[[141 105 121 132 127 114 139]
 [153 112 132 120 131 138 134]
 [137 116 126 128 120 130 142]
 [119 123 128 123 124 129 130]
 [136 118 145 126 115 125 124]
 [135 136 133 117 107 118 130]
 [129 119 124 111 111 120 136]]
->
[[136 118 145 126 115 125 124]
 [135 136 133 117 107 118 130]
 [153 112 132 120 131 138 134]
 [119 123 128 123 124 129 130]
 [137 116 126 128 120 130 142]
 [129 119 124 111 111 120 136]
 [141 105 121 132 127 114 139]]

[[129 129 127 126 129 128 127 127]
 [130 124 126 122 131 127 125 125]
 [125 133 120 127 130 132 120 130]
 [136 118 125 106 141 123 121 117]]
->
[[129 129 127 126 129 128 127 127]
 [130 124 126 122 131 127 125 125]
 [136 118 125 106 141 123 121 117]
 [125 133 120 127 130 132 120 130]]

[[117 122 133 133 124 131 137 127]
 [136 139 130 118 134 119 127 110]
 [130 117 125 140 128 135 142 114]
 [120 126 127 125 120 134 128 126]
 [146 107 145 128 126 114 132 135]]
->
[[146 107 145 128 126 114 132 135]
 [117 122 133 133 124 131 137 127]
 [136 139 130 118 134 119 127 110]
 [120 126 127 125 120 134 128 126]
 [130 117 125 140 128 135 142 114]]

[[115 128 135 125 112]
 [135 127 115 126 110]
 [120 123 110 122 111]
 [125 136 131 138 117]
 [ 99 148 126 136 125]
 [128 133 116 126 129]]
->
[[115 128 135 125 112]
 [125 136 131 138 117]
 [ 99 148 126 136 125]
 [128 133 116 126 129]
 [135 127 115 126 110]
 [120 123 110 122 111]]

[[125 104 109 108 119 137 134 107 106 140 121 130 107]
 [139 108 138 116 151 108 146 127 105 131 126 130 141]
 [127 141 136 106 119 152 121 119 139 119 116 110 117]]
->
[[139 108 138 116 151 108 146 127 105 131 126 130 141]
 [127 141 136 106 119 152 121 119 139 119 116 110 117]
 [125 104 109 108 119 137 134 107 106 140 121 130 107]]

[[125 119 120 136 136 117 113 139 115 130 138]
 [150 137 133 127 122 122 134 136 111 134 138]
 [118 133 122 134 128 125 119 128 125 126 134]
 [137 129 136 128 120 135 132 130 141 131 125]
 [127 145 128 129 119 130 126 125 133 129 131]
 [125 126 126 124 132 126 133 123 124 126 124]
 [127 139 127 121 123 127 136 116 125 125 126]
 [108 133 125 123 129 136 132 113 140 123 116]]
->
[[137 129 136 128 120 135 132 130 141 131 125]
 [150 137 133 127 122 122 134 136 111 134 138]
 [127 145 128 129 119 130 126 125 133 129 131]
 [127 139 127 121 123 127 136 116 125 125 126]
 [125 126 126 124 132 126 133 123 124 126 124]
 [108 133 125 123 129 136 132 113 140 123 116]
 [118 133 122 134 128 125 119 128 125 126 134]
 [125 119 120 136 136 117 113 139 115 130 138]]
---
[[129 122 124 131 128]
 [123 114 115 150 129]
 [133 137 139 110 126]]
->
[[129 122]
 [123 114]]

[[118 115 148 111 132]
 [113 135 148 102 132]
 [117 115 148 111 132]
 [119 119 144 105 141]
 [116 110 151 107 133]]
->
[[118 115]
 [113 135]]

[[104 152]
 [154 102]
 [151 105]]
->
[[104 152]
 [154 102]]

[[132 117 128 111 120]
 [131 130 129 126 113]
 [131 120 130 135 128]
 [128 133 126 139 138]
 [138 126 128 140  99]]
->
[[132 117]
 [131 130]]

[[133 102 122 133 104]
 [114 139 117 125  98]]
->
[[133 102]
 [114 139]]

[[115 129  99 135 127]
 [113 128 100 136 127]
 [113 128  99 137 126]
 [115 129  98 135 129]]
->
[[115 129]
 [113 128]]

[[155 101 102 102]
 [ 99 158 156 156]]
->
[[155 101]
 [ 99 158]]

[[138 116]
 [117 145]
 [129 125]
 [143 102]
 [128 123]]
->
[[138 116]
 [117 145]]
